Every row comes from one small tree of marks. Brackets hold a mark, then the marks that hang from it, in the order of their numbers. Every link used is in the known rows. Which tree was each row made from?
Known rows:
{k_915 {k_368 k_70 k_762} {k_963 k_412}}: [ -61  104  -14 -114   19  -77  -48 -221  -75    8   -8   51  -93  -38
  -59  -40   26   78   -2  -48  -21   40  184   52 -107 -189 -115   73
   -9  167  -57  -46  -69   10   49   -6   72  -76 -419  283   33  -22
   41   54  -62  -43 -102   49  130   71   23   83   55  134  358    5
  128  250  -61  -15  112  103   45   88  129]
{k_868 {k_915 k_368 {k_963 {k_875 k_27 {k_412 k_70}}}}}: [ -42    5   10 -114    6   67  -35    0 -103   19   39   23 -130  -18
  -39 -115   -2  166    6 -176   54  -23  135 -125   23  -97   26   51
 -132   52  -46  -19   -8 -121   57  -19  -96  -79  -35  224  -49   67
  -80   36  191  -61 -117    9   -3   30    8   46   47  -55  322   48
   -2   28   64    6  -16  107  145  -59   60]
{k_396 {k_51 {k_368 k_962}} k_70}: [ 157  -71   18  -36    8  -17   11  -29  -12 -135 -106  -29  127  113
   38   90  -14  -79   56  -63    7   18  -30   24  -43 -111  153  -37
 -181  -30   37    8  -63  -45  -87   65   16   14  -41  -62   -2   -2
  122    4   90   17 -129   22   22   70  -13  -58   73  -98   42  -68
   89   58  -93   31  -88   75  -29 -104   94]
{k_70 {k_875 {k_27 {k_51 k_613} {k_868 k_915}} k_412}}: [-149  -24   15  -42  -35  213  -13   74  -43   61   60   -9  -16   42
   60 -150  -23   61  -56 -121  -46  -57  -50  -46   36  -43  -65   50
 -154  -93  -12    8 -118  -11    0  -28  -47 -129   44 -178   70  -20
 -240   59  110  -72  -76  -26  -99    1  -26  162   11   24  249   34
 -150  -92  125  -14 -101  135  145   18   15]
{k_145 {k_39 {k_962 k_915}}}: [  71 -129 -110  -28  -69    4    3   48  -64  -55   29  -57   42   74
   87  -17  -41  -92   21    9   88   12  -36  -62  -56   20  -35   -9
   33  -50   83  -15  -12  -85    3   -9   -3  -26  -43   87  -49   47
   -8   99  115  -43   12  -32  -49  -33  -58   40  -20 -160  221   26
   20   -3    7  -19  167   -3   77   61  -26]
{k_915 {k_368 k_70 {k_762 k_382} k_962} k_963}: [ -36  114   11 -112  -11 -148    7 -200  -59   31  -82   12  -93    0
    3    3   56  100   -6  -55   46  -59  151   83 -121 -121  -76   16
   47  194  -55 -115 -123  -82   35  -36   14  -12 -511  229   91  -28
   31   85  -61  -60 -164   43  -28   74   50  134  102  174  382  -43
  124  272   -9   -4   92   93  -76   85  163]
{k_39 {k_145 k_206} {k_962 {k_762 {k_396 k_412}}}}: [ -46   36   25   24  -17  102  -10   48  -36   74   90   67  -67   44
  165 -230  -85  -87   20   69  -97  116   29   -9  -18   20  -91  -28
  -19   31   88  108   53   14  -25   12   43   54  179  131    9   83
  201  112  101  -87 -118   39  -32  -18   76  -54   34 -301  561  -91
    0   -9   28   -2  146  124 -116   27   -8]
{k_51 {k_368 k_27} k_613}: [ 121  -21   44   32  -89  -23 -105  -55   -2   33   39  -55   34   38
  -36 -112   63 -149    2  -41  -53   76  -16  -35   46  -52   18 -134
   34   92  -30  -11 -214  165  -78   81 -182  -25 -231  -38   18   19
   41   40  150  -16  -90  -16 -226  -22  168  148  126   42 -112  114
   53    1  -29    2  -32   45    9  -90   53]
{k_915 {k_368 k_762 {k_962 k_206}} {k_963 k_412}}: [ -70  126   -3  -61   34  -66  -52 -203  -65   -7   27   60  -94  -42
  -44  -36    1  121  -36  -84   16   33  194   28  -66 -183 -153   15
   97  157  -68  -46  -48  -52   -6   -7   59   17 -373  236    7    1
   96   51  -40  -32 -184    8   82   51   61   87    3  -77  337   37
  110  281  -21   14   52   85   12   18  105]
{k_70 {k_875 {k_27 {k_51 {k_368 k_962} k_613}} k_868}}: [-121  -45   18    1  -52  228  -97   -3  -20   33   17    8   25   31
   51  -77  -11   30  -66  -74  -40  -52  -44  -34   15  -22  -10   27
 -138   -6  -27  -41 -173   -7   15  -31  -79  -93  -61  -55   45 -140
  -75   88   44  -70 -139  -69 -155  -43  -31  209   47   -5  194    9
  -89   94  110  -20  -41  133   92  -28   28]
{k_145 k_39 k_206 {k_396 k_70}}: [ 174 -172  -38  -47  -30   47  117  243  -64 -166   93  -54  159  248
  112   71   10 -112   45  -12  -36  133  -38  -52  -71    3  220   95
   84  -98  154  100  -33   78 -102  118   89   35 -158  -65  -36  -29
  155   85  -73   -6  -91  -50 -199  -27  -78 -189 -175 -152  179 -147
   20 -107  -17   -2  179   33  -59  103  107]
{k_875 {k_412 k_70} {k_868 k_915}}: [-341  -29  -10  -77    6  264   21  119  -32   77  -24  -37  -73   53
  -22  -20  -12   82  -37 -177  -51  -82 -109  -98   51 -138   49   59
 -119   27   47  -62   25  -48   73   -5  -75  -71  179  -51 -114  -61
 -129  103  116  -62  -75  -19 -112    0  -16  -15   78  -22  162  -18
  -53 -176   72   -7  -27  200  226  -83   54]
{k_382 k_206 {k_915 {k_368 k_962} {k_963 k_412}}}: [ -40  -29   32  -22   26  149   68  -11   -4   -5   91   26  -97   23
  -20  -53  -67  170  -56  -92   72  -75  224 -142   44  -69 -109   76
   38  -45  -33  -90  140  -87  -71   -9 -117   39   32  228 -175  139
  142   84  136  -62 -156   42  214  -14  227  245   51  -79   95   89
  -29  429   -3   12   71  126   50  126   72]
{k_145 k_39 k_206 {k_396 {k_51 k_368} k_382}}: [ 243 -170   25  -81    7  -81  156  304  -76 -189   83  -49  170  234
  141   97    7 -148  110  -11 -104  153  -63   10  -72   44  319    5
   72   33  152   85  -37  121 -165  143  144  -66 -226  -98   28  -25
   58   76  -45    0 -185   21 -221  -61  -77 -133 -117 -218  191  -80
  205 -158   35   11  143   44  -37   76   86]
{k_382 k_206 {k_915 {k_368 {k_27 k_868} k_962}}}: [ -33  -10   35    7  -20  106  134   59  -11   36   54  -11  -36   65
  -20  -77  -38  200  -76 -154   86  -91  166  -58   53   19 -101   28
   44  -71  -36  -71   40  -84 -120   14 -193   31   66   50 -168  157
   96   86  168  -67 -130   -8   96   -3  203  253  109   14  -68  130
  -95  304   38    2   52   97  -71  107   80]
{k_368 {k_27 {k_51 {k_613 k_396}} k_868} k_762 k_962}: [ -84   72  -32   15 -110  -71  -26 -113  -66  186 -104 -102   34  -39
   44   21    3   35 -111 -141   62   43   -2  291  -40  -70 -151 -131
   98  164   -6   11   38 -151 -130   85 -128  -68 -378 -294   46    1
 -260   33  -90  -62  -82  -23 -252   13  -11  240  158 -120  109  -21
   34  -64  -79   17  -26  208 -221  -60   56]
{k_51 k_27 {k_368 {k_962 k_206}}}: [ 143   11   49   31  -89  -13  -34  -14   19   -1   -6  -29    7   61
 -105  -23   27  -66  -49  -93  -38   47  -37  -11   69  -32 -129 -181
  -16   14  -57  -47 -148   41  -78   34  -82  -62  -75 -146  -56    7
   44  -27   19  -20  -70 -107 -211    6  123  165   35 -233  -12   82
   16   -7  -43   35  -21  -93 -123 -230   64]
{k_915 {k_368 {k_70 k_875}}}: [ -13   51   22  -39  -22  -51   31  -97  -49  -32   -4   64  -35   25
   -8  -69   48   73  -10  -39  -16  -77   41   -9  -74  -57  -44   41
  -66   -6  -47  -37 -238   27   36  -40  -13  -88 -209   88   75   -7
   38   40   46  -25  -72  -27  -11   81   14  102   65  227  167   43
    2  180   25  -23   66   11   -3   77  106]
{k_39 {k_145 k_206} {k_962 {k_915 k_963}}}: [ -92  -27    3   -5  -43   84 -129   11  -55   -6   28   10  -40   24
  147 -196  -78 -133  -10   52  -47   37   49  -81   28  -47  -24 -103
  -26  -25   72   67  141  -66    1  -31   62   -7  142  222  -70   82
   85  164  228 -122 -106   33   20  -18  -58   31   24 -332  586 -158
   69  -60  -36    0   87  101  -45   19  -24]
{k_27 {k_51 k_368} k_868}: [  39  -12  -11   -2  -70  146  -32   26  -77   29   22  -20  100   -4
  -12  -39  -18   11   -2 -229  -53   -3   91  212  -94  -60   38   11
  -59  -95  -33    7  218  -42  -70   92  -11 -238  -32 -232  -52   12
  -51   -2    3  -37  -43   59   29   27 -190  164   85  -35  -37  -16
   43 -183  -38  -14   24   83 -129  -97   73]
{k_868 {k_915 {k_368 k_27} k_963}}: [  40   19    9  -71   -3  -30  -12   37  -80   30   -4    9 -128   -9
  -55 -131    2  121   -8 -144   39  -59  166  -19   -5  -32   20  -18
  -62   25  -68  -56   79  -88   37   21 -152   43 -128  183   -9  102
  -16   29  101  -83 -129   -7   -8   42   51   -1   56    6  374   75
    6   87   46   17  -14   31   38  -33   -3]
{k_27 {k_51 {k_613 {k_412 k_70}}} {k_868 {k_915 k_368}}}: [  18  -33  -43   -6  -65  111  -53  -87  -98   80   27  -48   38  -98
   68  -74   -5   41  -58 -287  -25 -102  168  112  -49 -148    5   59
 -136  -34  -21    4  194  -74  -67   59 -131 -301  -94 -205   -3  138
 -200    3  119  -18  -44   80   -7   65 -115  178   80  -63   13   70
   42 -206  -36   13   26  145  -13  -18   41]
{k_145 {k_39 k_962} k_206 {k_396 k_70}}: [ 149 -171  -43  -30  -47   84   93  227  -80 -124  103  -64  133  226
  140   55  -37 -152   69    8   -4  166  -32  -38  -64   34  155   93
   94 -147  181  134  -53   20  -98   89   72   48  -30    1  -36  -19
  127  152  -49  -29  -98  -81 -202  -49  -82 -150 -169 -175  415 -168
   44  -87  -15   -4  235   61  -42  110  104]
{k_962 k_206 {k_762 k_382} {k_915 k_963}}: [  64   18  -46  -78   22  -39   17    3 -100 -196  -69    8   31   50
  115 -207  -30   52  -63  -74   46  -68  100 -138   -4 -293  -48   46
  -35   78   16 -178  -87    0  -62   13  163   10 -132  197   40   60
   37    9  158   44    3   97  174   17  -46   57   31 -101  208   28
  -37   -7  -29   10  179  -64  -43  -13  -98]
{k_39 {k_145 k_206 {k_396 k_70}}}: [  34    8   38   -2   35   66  -42  110  -22  -80   41   25   61   78
   96  -93   -5  -86  -13   37 -142  100   29    1    9  -61  137  -12
  -18  -37   65  145   72   63  -43   52   66   81   69   -2  -24   -4
  194   60   55  -63 -173  -19 -107    6   -8 -138  -73 -193  259 -190
   29 -143  -37    7   38   74 -118   38   77]
{k_762 {k_382 k_206 k_915}}: [ 78 -48   4 -49  17  59 102  80  39 -28  -1 -51 -22  94  37 -39 -37  45
 -36 -12  29 -53  19 -87  35 -26  40  46  80 -21  11 -60  30 -22 -20 -39
 -44  28  92  80 -29 104 -56  53   9 -20 -41  34 102 -67 130 164  69 164
  23  60 -48 226  75 -12  94  30 -10 144   6]
{k_962 k_206 {k_915 {k_368 k_70 k_762}}}: [ -65   60  -60  -79  -18 -160   14 -109  -94 -253  -82  -34   34   29
   40  -82   25   34  -77  -69   15  -84  116  -55  -38 -241   27  -18
  -34   73  -24  -67 -339   55  -44   11  165 -171 -272   85  -24    1
  -84   16  155    4  -34   20  157   28  -41   97   22    4   28   51
   38   17  -37  -19  198  -58  -99   59   49]
{k_27 k_51 {k_868 {k_915 k_368 {k_963 k_412 k_875}}}}: [  -5  -28  -55  -56  -37  121  -68    4 -121   62   41   11  -35  -45
  -15  -89  -54  152  -30 -293   44  -25  177  148  -75 -126  -19   59
  -59  -75  -52   17  364 -180  -18   59    3 -249    2  -50  -73   80
 -135   -1   58  -69  -63   78  115   75 -201  146   65  -74  246   17
   42  -61  -21    5   33  132   20  -71   40]
{k_875 k_27 k_412 {k_868 {k_915 {k_368 k_762}}}}: [-381   54    0 -152   35  185  -27  170  -41   54   39  -41 -133   99
  -53 -149    7  174  -28 -197  -40  -67   56 -106  100  -27   28   90
 -134  128  -20  -34  -83  -10  100    1  -62  -31   91   38 -123 -123
  -67  153  102  -89 -132  -22  -51  -52   39   14   26   -6  292  -13
 -118 -156  256  -31   26  216  258   -3  112]
{k_382 {k_915 {k_368 k_70} k_963}}: [  57   -9    3  -69   21   37   56  -36  -35   -6  -14  -21  -68  -38
  -63  -36    0  115  -18 -104   41  -64  226 -109  -50  -44  -11   89
  -97  -15  -36 -126  -10  -96  -13   12  -58  -22  -25  176  -23   60
   88   42  129  -74 -140   88  131   54   59  137   51   62  190   30
   29  223  -45  -23   54   95   46   42   65]
{k_962 {k_762 {k_396 {k_382 k_206} k_412}}}: [  11   56   24  -16   54   34  171   78   -8  -26   21   82  -21   31
  104 -133  -49   68    9   43   -9  -12   30  -19  -61  -30  -89   84
  -96  107   42  -20  -60  121  -78   31   61   22  -38    5   82   47
  205  -77   40   34  -47   89   30  -19  133  -31   23  -67  101   49
  -54   56   47    5  128   69  -37   63  -33]
{k_368 k_27 {k_70 k_875} k_762 k_915}: [-130   97    5  -67 -133 -189   59 -165 -117  123 -159 -120    7   65
    2   42   21  -18  -97    2  -72  178 -120  280  -96 -154 -109  -77
 -180  138  -41  -48 -453   22  -13    4  -94  -48 -512  -62  187  -23
 -487   56 -186 -127  -76 -158 -183   20   19   77  158   59  284   74
  -33  143  -37  -17   42  142 -107  104   62]
{k_145 k_206 {k_396 {k_51 k_613} k_412}}: [  13  -98   50  -28   43  -68  100  157   -8 -130   89  -61   23  111
  114   37  -12 -184   76   14 -124  145   93  -22   -9   11  284   25
   64   28  126  131  -18  134 -175  146  209  -34  -64 -149   58  -24
   80   36  -35    8  -88   92 -126  -82   59 -137  -98  -95  132 -185
  174  -52   25   30   14  114  -29  108   55]
{k_613 {k_51 {k_368 k_27 k_762}} k_396 {k_412 k_70}}: [ 129  116   51  -86  -24   52   15 -299  -44   60  -84  -58   25 -205
   -8   53    4 -102  -69  -21 -193   94   47   21   -8 -228  -87  -15
 -296  227   24   36  -17  -95  -73  -27 -274 -162 -241 -257  127  170
 -238   40 -119   57  -57  -28 -110   17  -99  279  183 -169   48  -38
  160 -397  -83    9   56  228 -189  -81   30]
{k_382 k_206 {k_915 {k_963 {k_875 k_412 k_868}}}}: [-121  -80   36  -62   18  248   83   66   12   37   85  -28  -53   18
  -59  -52  -91  151  -44  -94   67  -20  104 -196  102  -45  -86   97
  -23  -24   -2  -85  116  -66  -74  -27  -56  -42  235  145 -199   42
   18  108  192  -91  -93   62  208  -22  138  228   45  -65   38  112
  -45  218   31   -1   36  149   95   82   67]
{k_962 k_206 {k_762 k_382} k_915}: [  48   18  -60  -50   11  -72   29   34  -91 -228  -69    1   57   85
  131 -192  -23   36  -75  -65   38  -61   29 -111    9 -280  -19   27
  -45   46   24 -135 -182   21  -72   24  155  -19  -67  108   28   64
   -5   -4  152   72   45   64  134   -3  -26   53   52  -79   59   47
  -76  -45  -14    3  207  -84  -56   -5  -99]
{k_70 {k_875 {k_27 {k_51 k_613}} k_412 k_868}}: [-218  -34   30  -47  -23  258  -47   87   -9   78   55   -1  -18   49
   23 -141  -28   32  -66  -81  -75  -74 -101 -106   62  -42  -57   69
 -134  -17   -1  -35 -142   26   44  -48  -26  -97   95 -119   40 -146
 -137  106   80  -77  -97  -36 -139  -23  -26  155    9   15  281  -10
 -133  -44  165  -26  -66  187  207    4   41]
{k_963 {k_875 {k_412 k_70} {k_868 {k_915 {k_368 k_962}}}}}: [-245  -29   -8  -72  -26  132  -49   12  -57   80   34   14  -97   23
  -66  -36  -18  161  -30 -180   69   41 -130 -129   55 -161  -55   17
  -83   71    5   10  -50 -166   41  -48  -21 -153  164   72 -118  -66
  -84   88  197  -43  -79  -37 -127   41  -39  109  122  -68  102   23
   -8  -61   64   -3  -34  222  232 -134  115]
{k_368 k_27 {k_70 k_875} k_962}: [  13  -56    1   15 -136 -135   31  -51  -16  138 -136  -49  -69   76
   54   28   35   66  -80    1   71   -7 -187   95  -52  -60 -119 -146
   53   19    7  -75 -180 -220   10  -32 -174   75 -305  -73   73    3
 -176   83  -51  -74 -117 -141 -303   96   60  191  223  129  183  -82
  -89  198  -55   13  -66  124  -91  -48   44]
{k_70 {k_875 k_412 {k_868 {k_915 k_368 k_963}}}}: [-280   15   31  -57   14  228   13   65  -25   32   28   50  -86   39
  -44 -133  -28  100  -49  -99  -58  -90  -84  -99   11  -80  -91   48
 -178  -64  -36  -65 -108    5   55  -74  -24  -30   53    6   63  -86
  -57  113  103 -111 -136  -59  -49   36   11   72   22  102  425  104
  -81   37  143  -12  -96  113  224   19   18]
{k_915 {k_368 {k_27 k_868} k_70} k_963}: [  45   55   24  -85  -40  -52   29  -92  -76  118  -31   24  -74   -3
  -75 -128   57  153    1 -153   35  -40  180   39  -86  -50 -123   24
   75   93  -57  -88   68  -65   22   -2  -68    0 -320  154   27   45
  121   70   54  -79 -126   19   13  143  -58  101   97  214  312   -9
   55  127   -9  -10   15   80  -54    6  122]
{k_396 k_51 {k_70 {k_875 k_868}} {k_382 k_915} k_412}: [  40 -125    4  -91  176  145  246   96   44 -200 -130  -48  170   43
   65   41 -129  -34   -2    0  -25  -62    2 -153 -111  -63  235   88
 -398  -52   97  -40 -255   51 -138   21  219  -66  203 -194  140   70
  233  -77  266  -50 -244  150   65   48 -121  -89   39   38  254  -14
   72  226  -19    8 -127  183  189   36   -7]
{k_27 {k_51 {k_368 {k_915 {k_963 k_875}}}} k_868}: [  10   -6    1  -26  -92  130  -52  -24 -118   66   30  -38   75   -8
  -31  -30  -32   29   -5 -250  -39   80   97  221  -95 -112    1    8
 -105  -58  -49    3  227  -74  -67   77   -8 -258  -74 -173  -36   22
 -133    1    9  -70  -73   41   34   34 -222  175   77 -167   53    1
   68 -150  -37   -8   15  144  -78 -104   93]
{k_382 k_206 {k_915 {k_368 k_762} {k_963 {k_412 k_70}}}}: [ -63   22   25  -59   40  189   84  -81  -41  -14   69   22  -29  -17
  -33  -46  -63  145  -59 -103   14  -28  248 -104   17 -118  -88  138
  -50   19  -32  -76   -7    9  -81    1  -80  -54  -42  254 -142  116
   46   65  118  -57 -116   58  251  -39  187  218   49  -12   86  137
    4  388  -37   -7  113  122   11  157   81]

Which tree is each row?
[ -54  143   31  -63   22  -76    4 -179  -69   -4   -3   40  -50  -52
  -36  -30   22  123  -22  -96   30  -38  221   38  -64  -93 -106   12
   61  157  -75  -89 -134  -30  -30  -11   28   12 -386  184   38  -21
  101   54    8  -51 -189   23   31   58   46   74   -8  -46  303   49
  108  215    9   12   41   32  -95   21  126]  {k_915 {k_368 k_762 {k_962 k_206}} k_963}
[-134  -16  -59  -17   -8  214   -3  -66  -73   37  -23   10  -15  -17
   39  -16  -12  153  -32 -182   29    8   65   66  -66 -100  -62   52
  -83  -82  -15   11  144  -96  -20   -3  -25  -95  -66  -22   10   93
 -132   17   47  -57  -56  -18   95   53 -120   64   33   72  145   92
  -15    0  -42    6  -75   44   61   -8  -41]  {k_27 {k_868 {k_915 {k_963 {k_412 {k_70 k_875}}}}}}
[ 158  -75  -74  -18   -2   -4   46  133  -85 -101   80  -67   58   42
   77   36  -33  -79   48    5   19  140   53   33  -59   12   29   77
  160  -86  103   87  -60  -51  -57   38   37   81   -4   12    6  -55
    6  108  -39  -35 -123 -124 -138  -68  -10  -30 -171 -113  329  -34
   81  -94   33   -7  232  -18    3  103   49]  {k_145 {k_39 {k_962 k_206}} k_396}
[  98  -85   21  -63   68   85  127  -34    9 -206  -51  -18  134   76
   10   -7  -64 -148   59  -10  -96   51   19  -59 -129  -98  205   20
 -335  -78   43   28 -267   86  -98   50  148  -43  -24 -156  123   40
  234  -53  160  -24 -136   66   54   39  -30  -94   71   57  143  -27
   65  178  -23   12 -166   96   37  -14   50]  {k_396 {k_51 k_368} {k_70 k_875} k_412}
[  55  -30  -44  -71   25  117  184   40   59   -2  -67  -41 -128   43
   53  -65  -27   43  -35   10  -25  -18  -18 -129 -152  -49   54   84
  -21   73   54   -4  -30  -37   48  -60   39   -2   27   -8  170   23
   36  -50  -43  -59 -170   43   -4  -77  119   93   48  193  257  -16
  -28  217  129  -52   44  207   56  108  -29]  {k_762 {k_382 k_915} {k_396 {k_412 {k_70 {k_875 k_868}}}}}
[  56   29  -44  -33   25    7  109   42  -81 -270 -100   55   89   79
  171 -194  -48   75  -86   -7   44  -91  -25 -146  -48 -277  -78   53
 -198   16   47  -67 -285  101 -109   11  173  -48  -61   33   96   20
   89  -84  214   56  -77   38  134   39  -16    2  -33 -182  178   71
 -108  -60  -44   -1  196  -16  -51   -6  -90]  {k_962 k_206 {k_762 {k_396 {k_70 k_875} k_382}} k_915}
[ 179  -40   62  -25   23  -64   25    3   21  -28  -63  -37  138   41
   39    4    9 -124   30  -68  -47   -1  -53    9   54   -6   17 -128
 -106  122   15   -4 -108  195 -189   64   78 -218  -58 -233   97   48
  -28  -65  182   14 -106   95 -127   40   -5   94   28 -103   -2  146
  223  -89  -52   44  -76  -24   57 -107   22]  {k_396 {k_51 {k_27 k_868} k_368 k_613} k_382}
[  28  -32   24   -1  -92   43  -84 -222   -2   -1   25  -69   51  -27
   43  -62   83 -110  -11  -41 -123   55   -6  -50  -20 -157  -47  -26
 -195   81  -23  -11 -327  133  -54  -14 -158 -188 -369 -100  107   20
  -86   89  106    2  -96  -28  -88   31  103  263  136  143 -152  134
   37 -106  -16  -12  -22  109   46   38   98]  {k_51 {k_368 {k_70 {k_875 {k_27 k_868}}}} {k_613 k_412}}
[  39   -2   53  -15   39  -23  -41  118  -28  -55   46   21   22   59
  110  -71   -6  -97   18   26 -165  114   40   47   23  -23  158  -49
   22   29   63  139  155   32  -63   64   97   48   58   -7   -5  -15
   85   73   25  -64 -168   16  -75  -10   15 -117  -56 -239  259 -165
  113 -143    2   18    5   74 -115   44   47]  {k_39 {k_145 k_206 {k_396 k_51}}}
[ -40    6  -14   -5  -13   17   31   40  -68  -54  -40   37  -29   26
  174 -140 -107  -20   21   36   84  -27    9  -21    0  -70 -145   21
 -131   -9   78   11  -14  -42  -76  -21   53  -26  150  166   22   37
   13   62  169    4   -9   35  104  -51   61   88   43 -176  417  -14
   20   -2   -1    6  195   86   26   62  -72]  {k_39 {k_962 {k_762 {k_396 k_51 {k_382 k_206}}} k_915}}
[  51   20   24  -64   22   15   72 -144   -4   59  -77  -67  -32 -187
  -13    4  -16    4  -32  -51  -84   22   35  -48   41  -90 -180  -21
 -203  171   40   74  342 -139  -51  -65 -105  -83  -84 -286  139  126
 -205  -30  -98   28    6  -23  156   54  -59  160  -26 -296  236   60
  120 -391   -9   37 -122  159  -61   -9  -52]  {k_613 {k_396 {k_51 {k_27 {k_868 {k_915 k_963}}}}} k_412}
[  22  -17  -15   53  -68   58  -71  -96   47  119   15  -50   26    3
  -22  -69   42  -80  -74  -94   24  -12    5  -43  115   19 -242  -79
   39   27  -19    1  -30  163 -120   29  -20 -157  -14 -234   21   41
  -40  -40  111  -12   79    2 -168   43   82  153  -50  -47  -93  159
   21  -57  -66   31  -39  -86   33  -69   -1]  {k_51 {k_27 k_868} k_613}
[ -34   69  -39  -45 -137 -273   63 -117  -19  151 -195  -92 -115   60
   48   78   53   69  -68   25   65   73 -115  249 -117  -76 -143 -142
   96  248    9   -9 -194 -156   -8   19 -105   36 -527  -54   86  -83
 -243   47 -212  -78 -137  -92 -239   37  172  133  196   76  202  -76
    4  120  -51   -6   73  196 -226   17  102]  {k_368 k_27 k_70 {k_762 k_396} k_962}
[ 243   74   88  -75   14   85   54 -214    9   35  -87  -30   53 -197
    2   52  -11 -132  -79    7 -189    5  -12  -99   54 -180 -130  -45
 -351  184   40   17   16  -16  -96  -63 -213 -254  -55 -358  140  218
 -155  -52  -34   83  -59   -7 -191   40 -136  302   99 -295   87  -23
  188 -447 -100   35   59  142 -108 -154    7]  {k_613 {k_51 k_27 k_368} {k_396 k_382} {k_412 k_70}}
[  45  -55   22 -109   20  104   76   93   25   24   37  -53  -72   90
    5  -97  -45   98  -24  -46   49  -12   34 -175   72  -51   -8   73
   73   36    8  -64   59  -74    4  -66  -28   17  121  154  -54   75
  -65   86   70  -46  -78   53  103  -57  113  205   65  110  149   23
  -58  188  119  -14   53  118   82  113   49]  {k_762 {k_382 k_206 {k_915 {k_963 {k_875 k_27 k_412}}}}}
[-203  -49  -49  -96   26  215 -114   76  -29   40   -3  -37 -105   39
    1  -65  -13  162  -29 -132   21  -12  121  -91   65   -9   67   86
  -70  115  -13  -34  122  -90  106    1  -71   18   35  171 -125  -88
  -31  103   10  -76 -118  -30   48  -65  -48   22    3  -60  263  -37
  -72   29  141  -13   31  144  208  -34   -3]  {k_875 k_27 {k_868 {k_915 {k_963 k_412}}}}
[ -88  -46   20 -112  -11  190  -75   -2  -53  135   42   -2  -56  -40
  -57  -72  -33  108   -1 -133   32   43   31 -129   40 -101  -54   87
  -39  124    8  -42  130 -137   55  -40   19 -109   71  137  -80 -100
  -37   72  110  -61  -85   48  -25   22 -131  110   29 -129  259  -98
   17  -62   44   -8  -39  224  160 -113   93]  {k_915 {k_963 {k_875 {k_27 k_51} {k_412 k_70} k_868}}}
[  -6   66    1   19   71   52  -46   18  -34  -56   59  -17  -28  -92
   86 -142  -87 -112    4   69 -107  144  154   33   -7  -43    9  -23
   73  -52   62  159  -39  -34  -32   -9   95  112  264   38    9   24
  134   95  121 -105 -227  -63  -39  -46   34  -31  -76 -182  509 -127
   95  -73   20    5  118   52  -83   52   37]  {k_39 {k_145 {k_396 k_412}} {k_962 k_206}}
[  41  -13   63  -33   88    5   54  127  -23  -86   26   15   65   31
  147  -52  -26 -119   22   50 -190  102   45    5  -30  -41  244  -34
  -34   74  104  135   50   77  -89   66  153   -5   43  -69   38   48
  158   10  103  -55 -220   69 -145  -25  -37 -146  -30 -232  253 -204
  154 -126  -13   19   -8  124  -88   44   46]  {k_39 {k_145 k_206 {k_396 k_51 k_382 {k_412 k_70}}}}
[ 168   58   -3  -96    3   -5  -22  -89    8  -75  -52  -29   -8   49
   -9   34  -24  -92  -14  -19  -68   39   96   60  -43 -107   70    4
 -184   21  -34  -37 -148   21  -72   53  -32 -105  -35  -34   39   47
  -29   49  -36  -20 -119   82  -45    3   20  110  121   71   81  -16
  111   36  -25   -7  165   38  -69  -33   58]  {k_613 {k_51 {k_368 {k_762 {k_382 k_915} {k_396 k_70}}}}}
[ -29  125   11  -68  -86 -250   43 -125  -90  137 -141 -155  -51   72
   13   42    0   38 -107  -67   16  165   -8  230  -45 -171 -105 -150
  136  252  -42 -103 -184 -118  -42    5  -86  157 -514   11  130   47
 -345   66 -215 -108 -213 -124 -203  -13   58   58   91 -208  370   25
   32  190   29   30   14  142 -163    5   53]  {k_368 k_27 {k_762 k_382} {k_915 k_963} {k_962 k_206}}
[  90    4    3 -105  -42 -107  -84 -137  -79  115   36   60 -153  -12
 -127 -144   16  145   -6 -100   65  118   78  -66  -43 -187 -177    4
   82  148  -55  -13   52 -143   68  -31  -17  -47 -236  326  -25   29
   78   61   67  -52 -112   -7   18  129  -25  155  140  104  362  -15
   77  240  -37   -7   33  175  125  -54  123]  {k_915 {k_368 k_27 k_70} {k_963 k_412 k_875}}
[ 66 -11  16 -46  14  18 100  55  25 -29  10 -21 -53 102  33 -59 -20  91
 -41 -48  52 -93  59 -87  20 -32  13  37  96  -9 -12 -73   5 -53 -20 -46
 -74  42  23 118 -32 116  25  68  38 -22 -94  24  66 -45 164 199  90 159
  67  58 -40 299  95  -9 101  52 -14 145  52]  {k_762 {k_382 k_206 {k_915 {k_368 k_962}}}}
